Here is a tiny trained network, its code and every weight. The questions are about switching its units off for an input and a class, where a switched-off unit gives its printed mean instead of its output.

import numpy as np


def w(rows, s, z=0):
    codes = np.array(rows[::2]) - 128.0
    scale = np.full(codes.shape[1], s)
    scale[-1] = z or s
    return codes * scale


def f(y):
    return y / 2 * (1 + np.tanh(0.7978845608 * (y + 0.044715 * y**3)))


def log_softmax(a):
    a = a - a.max(-1, keepdims=True)
    return a - np.log(np.exp(a).sum(-1, keepdims=True))


def net(x, mask):
    res = np.array(x, float).reshape(1, 7) / 4 @ E
    y = f(res @ A[0][:, :-1].T + A[0][:, -1])
    res = res + np.where(mask, y, B[0][:, -1]) @ B[0][:, :-1]
    return log_softmax(res[-1] @ U[:, :-1].T + U[:, -1])


A, B = {}, {}
E = w([
[126,186,126,67,172,161,123,142,135],'x0',
[132,102,123,126,121,148,149,120,121],'x1',
[83,119,127,65,158,139,138,120,129],'x2',
[24,216,206,254,113,246,82,111,98],'x3',
[102,104,112,115,151,146,131,150,125],'x4',
[162,58,146,149,231,133,145,63,231],'x5',
[138,73,233,81,95,167,33,206,156],'x6',
],0.0091)
A[0] = w([
[145,123,129,138,129,133,85,86,123,130],'N0',
[47,175,172,218,173,157,153,98,152,50],'N1',
[190,117,90,118,127,129,149,134,146,122],'N2',
[118,158,99,91,73,85,154,159,49,112],'N3',
[92,193,10,130,65,118,142,156,112,145],'N4',
[101,139,186,134,79,158,70,142,90,107],'N5',
[91,154,126,110,92,145,136,158,173,132],'N6',
[86,160,155,144,106,167,126,201,150,104],'N7',
[107,175,100,153,131,115,178,107,88,34],'N8',
[186,102,123,45,77,70,148,191,113,2],'N9',
[138,123,120,148,180,86,205,156,145,113],'N10',
[115,126,131,136,162,173,142,107,136,142],'N11',
[155,131,106,119,165,85,167,108,152,115],'N12',
[144,132,79,128,161,92,167,110,182,124],'N13',
[110,92,140,168,138,97,169,115,117,136],'N14',
[152,89,154,103,127,132,104,138,141,64],'N15',
[177,85,241,105,144,115,89,204,169,104],'N16',
],0.011,0.0094)
B[0] = w([
[108,110,91,137,107,143,163,158,112,142],'N0',
[254,139,158,126,182,56,245,168,58,245],'N1',
[126,104,68,83,119,150,90,119,131,189],'N2',
[156,85,186,98,196,86,176,153,135,200],'N3',
[177,121,174,96,133,102,214,155,95,218],'N4',
[13,147,57,128,75,224,106,40,179,223],'N5',
[90,77,199,113,66,178,97,114,29,148],'N6',
[115,145,122,144,138,151,83,73,157,193],'N7',
[80,90,165,167,115,183,202,201,169,163],'N8',
[149,182,106,143,114,204,236,249,198,217],'N9',
[136,94,57,139,102,160,92,89,181,187],'N10',
[139,66,126,109,93,132,161,205,104,168],'N11',
[152,175,116,199,115,90,18,48,133,202],'N12',
[100,185,23,102,227,128,56,67,129,214],'N13',
[166,91,70,138,62,174,189,119,104,166],'N14',
[115,71,162,116,149,56,101,127,98,154],'N15',
[189,109,230,137,194,80,190,165,148,248],'N16',
],0.0066,0.011)
U = w([
[198,109,141,101,189,31,169,120,95,182],'0',
[97,157,188,167,132,122,215,190,198,205],'1',
[17,161,70,160,100,137,2,49,180,5],'2',
],0.0098,0.0017)

Each question gives the input, the list of numbers given to net, and the class t.
The units are the neurons (one row each of A and B). Each row of codes is followed by its name. A weight is (code - 128) times the scale printed after its matrix; where a second scale follows, it is the last column's (A, B and U).
mask holds one flag per neuron, in row order. A switched-off neuron (its flag False) gives its mean, the last column of its row in B, instead of its output. The means were averaged over made-up inputs and are rounded, as every weight is.
A unit's drop is (log p(t) with every unit on - log p(t) with that unit switched off) / (log p(t) with every unit on - log p(t) with every unit switched off).
The circuit of an input: a set's keep is (log p(t) with only the set's units on - log p(t) with every unit switched off) / (log p(t) with every unit on - log p(t) with every unit switched off). Starting from the 12 units with the biggest drops (on a tie, the unit counted first), units are removed one at a time, each time the one whose removal leaves the highest keep (on an exact tie, the one counted first), for as long as the keep stays at least 0.8.
circuit, biggest first: the units of the circuit, biggest drop first
k most important neurons: the k neurons with the biggest drops, biggest first
drop of u: that unit's drop, to one decimal
input [-2,-1,3,3,-8,-2,8], class 2: circuit, biggest first : [N5]
input [-5,3,-8,6,0,5,-4], class 0: 3 most important neurons : [N1, N9, N5]
input [4,4,7,-3,7,-2,4], class 1: circuit, biggest first : [N9, N1]
input [-5,-5,-2,5,1,6,-1], class 0: 4 most important neurons : [N1, N9, N5, N8]
input [-5,-4,7,6,-2,4,-1], class 0: 4 most important neurons : [N1, N9, N8, N5]
input [-6,-5,2,4,0,4,-7], class 0: 3 most important neurons : [N1, N9, N5]
input [8,-1,4,-2,2,-3,3], class 1: 2 most important neurons : [N1, N13]
input [-1,7,4,-4,2,-3,1], class 1: 2 most important neurons : [N9, N1]
input [6,2,-8,-4,4,-3,2], class 1: 4 most important neurons : [N9, N1, N13, N12]
input [8,8,3,3,3,-1,7], class 2: 2 most important neurons : [N5, N1]
input [-7,7,8,-2,-7,-8,4], class 1: drop of N9 : 0.1
input [6,-8,5,7,8,-8,5], class 2: drop of N5 : 0.9
input [-8,6,-8,6,-5,-4,7], class 2: drop of N5 : 0.7
